Each row has a class, written as a number after it.
[114 -38  23 -89  -1 -69 -46 -61  10   7  29 -73  11  17 -20 -61 -20 -27
  54  32 -64  46 -31  48  -5   8  -7 -54  24  13 -28 -28  12 -46  -4  24
  81] : 0
[ 18 -32 -29 -23 -12  33  14  15  -1  -5 -14   1 -10  14   4  -7  -2  -5
  -5  30  -6  38  23  -2 -30  16  -2 -15  13 -14  42 -25  20   7 -10  28
  13] : 6
[ -2 -40   6 -21   1  26  -6   2 -13  18  -2  19  13  20  -1 -17   5   3
  -5  10   7  24  34 -22  -3 -14  -7  11  -6  -9  59 -33  24  19  12  20
  26] : 4
[ 32 -18  10 -47   0 -23 -22 -19 -40 -34   8 -49   7  27 -22  -6   1  10
  20  -1 -26  29  -7   3   7 -21 -11 -11  18  25   8  25 -10   0  12  30
  53] : 0
[ 17 -19 -34 -26   5  53   3  62 -15 -47   8 -23 -12  32  10  65  49  27
 -15 -46   5  22  67   4  -9 -26  -9  11 -29 -35  86  74 -33 -26   2  30
  32] : 4
[ 36   9 -15 -56  -2  -7  19   3  59 -68  14  -9 -18  18 -14  38   5  -5
  23 -87   3  23 -33  15  -6   5  11 -22 -24 -14   4  -6   2   8 -57  14
 -18] : 3
[-15  11  13  15   9 -12   4  -3  23  -7  -3   8 -11 -13  17   4 -11 -18
  -4 -10  30 -16 -35   5 -17  33   2   0  -1 -12 -18 -17   4   3 -10 -13
 -29] : 1
[-10 -29  -4  -5  23  15   4  13  15  22   7  23   2  19   4   8   4  21
  -9 -26 -17  -1  20  -2  32 -12   3  -6  -1  -1  19 -28 -18  11   8   7
 -21] : 3
[  9 -35  49 -32  55 -41  -8 -21  54  39  33  23  55  33 -10  14 -13  29
  24 -35 -30   3   3 -16  32  -7  -1   0 -29  -1  10 -72 -12  31  -1  11
 -10] : 1
[ 15  -3 -11 -34   3   3  16  -7 -19 -31   6 -24  39  48 -38  22   3   9
   9  -2 -15  33  30 -48   1 -15 -13   7   0   6  59 -16  19  45   4  32
  13] : 6
[ 50 -17  22 -30  28 -31  -4  -6   8   4  45 -38  39  37 -29  29  21  12
  20 -24 -34  25  28   2  39 -30 -23   0 -19   1  13  24 -20  -9  32  22
  42] : 4
[ 15  37  -4   8   3 -38  21 -29 -25 -47  22 -46  23   1 -23  21  11  -6
   8 -20   6 -14 -32  10  -6  -9   1  15 -11  24 -19  35 -17 -10 -18 -13
  -7] : 5
[-20 -10 -29  11  14  25  -2  26 -18  16 -15   1 -28  -5  38   3   7  22
 -24  15   5 -24 -12  27  -5   6   9   4   3 -18  13   7 -10 -26  14 -16
  -9] : 5
[  2   8 -28 -61  32  22  29  39  48 -75 -10  16  -6  24  -5  63   9  33
   9 -94   3   7   9 -23 -20  -7   4  13 -27 -37  51  18 -15  25 -48  33
  -8] : 7
[ 40   8  -8  -1  -6 -11 -22   0 -43 -27  16 -62 -13  -1 -11   1  37 -14
  -3   2   5  13  10  33  -6   9  -3 -22   7  12  10  64 -40 -75  33  -2
  23] : 1
[-25   4  10  33  30 -16  13 -28 -47  13   9  -5  54  12 -14  -3  -9  10
 -11  22  -2 -22   1 -32  17 -21   2  34   0  26   8 -27   4  29  18 -12
 -16] : 5
[-24  -1   2  11   6   9  11 -19 -43  13  -8  -2  51  36 -27 -12 -17   2
  -5  42  -6  13  32 -70  12  -8 -19  22  18  16  49 -49  34  69  36  14
  -4] : 6
[-26 -30  -6  23  -3  44  -7  30 -20  54 -18  24 -25  -8  30 -22  20   4
 -28  27  13  -9  37   9  -3   0  -4   5   1 -15  35  -8  -5 -17  27  -4
   6] : 4
[ -5 -14 -31   1 -11  24 -13  19 -59   2 -20 -22 -34 -10  15  -4  31  11
 -18  22  -5  -2  17  19 -15  -2   3  -2  10   6  19  47 -33 -25   3   6
  28] : 0
[ 39  16  -2 -22 -26 -19 -25 -10 -39 -62   7 -67 -23 -10 -13 -11  16 -23
  12  -1  21  23 -27  33 -22  21  -6 -29  23  20   1  52  -3 -69  21   3
  22] : 1
[-45  39 -31  22  20  26  29  26 -12 -37 -11  -4  -9  16  17  63  22  23
 -28 -47  17 -38   2 -15  -5 -11  12  39 -33 -23  34  39 -31  19 -19 -23
 -35] : 5
[-27  24   6 -17 -10  -5   3 -14  -9 -31 -14  -9 -17  10  -3  12   4   1
   5 -32   5  -5 -25 -14 -15  -1   6  16  -9   8   2   8 -10  41 -44  -2
  -6] : 0
[ 58 -25  10 -36  37 -34 -24 -45  25  55  13 -11  26  -2 -22 -75 -25 -31
  27  49 -41  39  -9  22   2  19   3 -37  20  -5 -24 -45   7 -37  15   9
  38] : 7
[-25  32 -13  30 -12   4  17  31 -24 -15  -7 -37 -22   3   0  29  13  15
 -11   4   4 -18   2   7   6   5 -20   0  18  17  -7  43 -22  -5  25  -2
 -22] : 6
[ 29  -9 -17  -2  12  -4   4  19 -20  11  19 -50  12  28 -21  21  30  15
   2  17 -39  21  40  11  20 -11 -18 -14   4  11  20  35 -40 -21  32  18
  17] : 6
[-42  -2  36   1  58 -23  31  18  70  36  14  53  54  26   9  54 -12  34
  10 -58   3 -34   4 -48  34 -11 -15  41 -48 -27   6 -60  15  91 -13   8
 -29] : 4
[  0   3 -24   7  23   8   9   3 -17  -4   3 -19   4  15   9  19  16  10
 -14  -4  -6 -13   1  11   1 -10   9  12 -13 -12  21  19 -24 -13   1 -12
  -1] : 5
[-26   4   6   0  -1 -13 -12 -30 -27  22 -19   5   9  -8   4 -33 -19 -15
   3  30   7  -9 -30 -23 -13  12   0  10  12   7 -15 -34  24  43  -9  -1
  10] : 0
[ 15  23  19 -33 -17  -8  10 -45 -40 -76   1 -22  39  31 -56  12  11  -9
  15 -35  -3  51   6 -57  -3 -36  -1  17  -9  39  46  -1  12  27 -27  17
  16] : 8
[-11  52 -22  15 -20   4  25  39 -23 -57   1 -57 -32   5  -8  57  27  17
  -6 -29  11 -11  -9  14  -3   3 -20  -5   5  17  -4  77 -36 -18   5   0
 -24] : 6
[-80  26 -17  76  17  31  27  58 -10  47 -14  38 -17 -25  43  48  29  45
 -43 -14  23 -81   3   4  24  -2 -11  38 -35   6 -17  44 -65  16  18 -38
 -59] : 2
[ -5   4 -68  25 -43  66   7  29 -43  -5 -58  18 -53 -38  49 -10  31  -3
 -37  40  57  -1   3  25 -55  35   2 -21   2  -6  32  27  -5 -37   0 -14
   2] : 2
[-16  12  17  13  28 -17   8  14  59  59   4  21  -7  -4  31  13  -8  -7
  -1 -11   7 -35 -23   6  15  20 -13   6 -24 -40 -30 -28   7  18   7 -18
 -19] : 4
[ 33 -48  -8  -3   7   5 -13   5  29  52  -9  12 -38 -22  30 -30  -1  -7
  -9  44 -30  31  -3  55  -1   7   5 -38  10 -10 -23 -10 -18 -76  -6  -3
  27] : 8
[ 23  12  24  -5  28 -59  -1 -60   6  16  29 -35  46  19 -23 -22 -21 -18
  19  12 -27  -6 -45  -2  19  -5   1   7  -2  13 -36 -32   6  13   6 -17
   1] : 5
[-12  16   6  29   7   7  18  10 -12 -14  -4  -5 -13   0  -1  37  22  12
 -19 -15  -8  -1  12   3  18 -22  -6  11  -7  13  -7  43 -44 -20  -2 -10
  -6] : 8
[-41  12  15  31  -2 -10 -11 -39 -90  14 -12 -16  31   1 -18 -31  -7  -6
  -9  52   3 -10   3 -42  10 -11 -11  29  30  40  -1   1   8  42  33  -2
  14] : 0
[ 24  -7  40  -8  13 -37  10 -35  51  24  18  -2  17   4  -5 -17 -22 -30
  20   2  -2   8 -39   6   7  10 -18  -5  -2  -6 -41 -42  30  20  -2   2
   9] : 4
[ 29   7 -14 -28   8  -9   7  29  25 -52  19 -29 -19  15  -6  46  15  18
  10 -68 -10   6 -18  29  26  -5  -7 -22   1   1 -12  38 -25 -23   5  16
  -8] : 3
[ 15  18  11 -17   8 -11   2 -42  -9 -15   1 -13  23   2 -35 -44  -6 -23
  14   1 -11  26   0 -10 -15   3   2  -5  16  18   2  -8  -9  -7 -16   2
   9] : 7
[  3 -13  24 -39  45 -20   0 -33  30  16   2  28  43  17 -19 -27 -41   5
  22   0 -17  13 -10 -32  10   2  -7   4  10  -5   5 -66  29  40   3  18
   3] : 7
[  3 -32 -14  20   6  12  -3  14 -15  65  -8  15  -2 -20  24 -30   9  10
 -16  53  -7 -17   3  30   8   4  -8 -13  -3  12 -11  -8 -23 -35  29 -14
   9] : 2
[ -8  22  -7  21 -36  -4   7 -17  -3  23 -20 -19 -33 -21   3 -44 -12 -38
  -3  52  13  -4 -34  18 -33  35  -5 -22  26   9 -32 -28  18  -7 -15 -21
 -22] : 6
[-12  -5 -10  28  54  -4  14  30  -8  27  30 -21  12  28   9  57  35  50
 -20 -29 -38 -36  25  22  43 -35   1  22 -33   0   8  50 -89 -20  22 -14
 -15] : 5
[ 21  27  26   3  21 -37  24 -12  30 -27  28 -24   7   7 -22  53  14   7
   9 -42 -28  12 -21  17  29 -26  -9  -1 -24  20 -43  41 -51 -23 -25  -7
  -4] : 8
[ -1 -28  13 -42  47 -16   8  -3  25  -4  16  13  40  40   0  24 -22  41
  13 -34 -22  -7 -15 -19  23 -22   3  21 -19 -10  28 -56  16  49  -6  15
  -7] : 5
[ 67 -40  26 -31  15 -64 -16 -30  71  86  30 -11  -4 -22   6 -47 -23 -31
  34  38 -29  20 -44  63   9  19 -13 -50  -7 -12 -68 -56  19 -52   1  -5
  34] : 4
[ 62 -73  15 -51  20 -13 -34 -27  26  56   0  12   1  10   7 -49 -19   5
  20  51 -44  52  -2  34  14  -3  -2 -42  12  -2   5 -65  17 -42  21  20
  55] : 8
[ 35 -16  17   5 -35 -12 -27 -47 -19  45  -5 -29 -19 -24  -1 -90  -9 -57
   4  74  10  21 -22  35 -21  22 -11 -29  32  10 -29 -24  37 -51  28 -14
  38] : 4
[-53   4  -3  17  -5  44  12  25 -56 -25 -22  13   5  17   7  24   8  14
 -29  -7  43  -6  34 -56   5 -19 -19  39   7  -1  68  14  30  40  38  13
  -2] : 4
[  8 -34   9  -1   7   1 -30 -12 -13  55 -18  10 -11 -10  16 -44  -9   6
  -7  58 -20  17  -1  16  18  -2  -5 -23  26   9 -10 -32   7 -39  35  -6
  24] : 8
[ 25 -25  11  -9 -17 -13 -40 -41 -78  22   5 -52  -7   4 -20 -64   9 -11
   3  60 -32  25   2  22   4 -13  -6 -17  34  43  -9  21 -29 -32  28   2
  51] : 0
[ 40  18  -4 -19 -24 -27  12 -14  13 -23  15 -54 -13   4 -25  -5   9 -18
  24   0 -16  22 -20  34 -18  13 -10 -31   6  20 -20  10 -15 -23 -29   3
   0] : 6
[-65  60 -41  57 -16  47  21  42 -92 -64 -22 -36 -31  -9  18  51  41  22
 -47 -25  38 -47  10  -2  -7 -21   2  36   4  11  33 101 -43 -23  20 -26
 -29] : 5
[ 23 -15 -37   9 -36  44 -14  -3 -83   0 -21 -26  -9  -5   3 -43  27 -15
 -26  59   8  19  28   8 -15  -2  -7  -9  19  24  43  41 -11 -48  45  -2
  38] : 2
[-39   5   9   6  44  12  13  -5  33  42 -14  51  11  -4   6 -14 -20   4
  -5  -8  -1 -13   3 -25  -2  10   9  15 -12 -16  10 -54  -6  36 -20  -9
 -36] : 7
[ 40 -47  15 -67  26 -17   5 -12  30 -10  23  13  58  35 -27  12  -6   7
  30 -31  -6  46  20 -34   7 -23  -8   5 -27 -13  51 -59  49  48 -13  49
  37] : 4
[-63   6  -7  58  38  33  29  60  12  19   5  36 -15  10  26  68  21  47
 -37 -53   0 -54  21  -3  52 -14  -6  29 -14  -9  -6  30 -62  28  29 -11
 -59] : 3
[-67  44 -12  78 -16  25  23  18 -31  26 -32  18 -21 -40  36   2  14   0
 -41  19  44 -69 -20   3  -4  16 -12  23  -1  16 -33  31 -26   5  11 -47
 -48] : 2
[-27 -26   2  29  36  24  15  14   2  28   1  36  20  19  10  10  -7  16
 -23  -2  -8 -10  24 -19  40  -9  -4  11  12  -3  11 -29  -8  28  33   6
 -23] : 3
[ 53  -9   1 -78 -13  -5  -1 -29   0 -76   2 -17  16  28 -42   6   7 -11
  29 -34 -13  74   2 -22 -19 -24  12  -9 -18  10  54 -19  24   3 -53  31
  35] : 8
[ 85 -15 -25 -34 -35  -4   1 -11   2 -46  15 -55 -27 -10  -9 -15  23 -25
  10   4  -8  42 -24  65 -27   9  -4 -39   1  18 -21  62 -26 -81 -20   6
  41] : 2
[-15  -5 -17 -45  11  27  27  22  35 -52  -8  41  10  40  -4  42  -3  17
   0 -84   9   8   9 -51   0  -4  12  16 -21 -24  60 -44  20  71 -40  25
 -31] : 3
[  5 -11 -10  27  -5  17 -11  -4 -50  30  -6 -13  14   2   4 -27  15   0
 -22  44  -6  -4  25  -4  14  -6 -13   4  11  24  11  23 -20 -18  52  -8
  16] : 2
[ 17  -5  22 -22  25 -20   8  -9  19   0  25  -8  40  35 -21  21  -2   0
  14 -27  -8  14   7 -32  22 -19 -20  15 -24 -10  20 -16  11  35  14  17
  18] : 4
[ 49 -26   7 -33  41 -39  17 -16  62   1  33  -9  16  20   2  13 -12   8
  19 -27 -36   7 -37  39   7  -1  11  -9 -25 -16 -28 -27 -19  -6 -38   1
   5] : 5
[-23  33  18  10 -12 -12  16 -32  -9 -10 -13  11  27  -7 -10 -15 -18 -38
   4   4  50  -2 -26 -47 -20  16 -12  22  -3  -3   4 -39  65  54  -5  -6
  -5] : 4
[ 18 -27 -43  -8  -9  42 -14 -10 -94 -25 -13 -37   5  19  -6 -27  23  -3
 -27  43   1  24  38  -4 -19 -22  11   6  17   3  75  25  -3 -36  29   4
  41] : 5
[-20  14   7  -4   2  24  27 -14 -37 -66 -13  14  31  28 -28  33   4   4
 -11 -27  12  35  22 -68   3 -32  -2  35  -6  18  57   0  10  47 -18  17
   1] : 8
[ 23  16   7 -34   7 -20   2  18  -5 -85  24 -46  -1  22 -20  60  26  21
  15 -77  10   8  -5   8   5 -12  -8  -2 -15  12  26  54 -31 -21   1  17
  -1] : 1
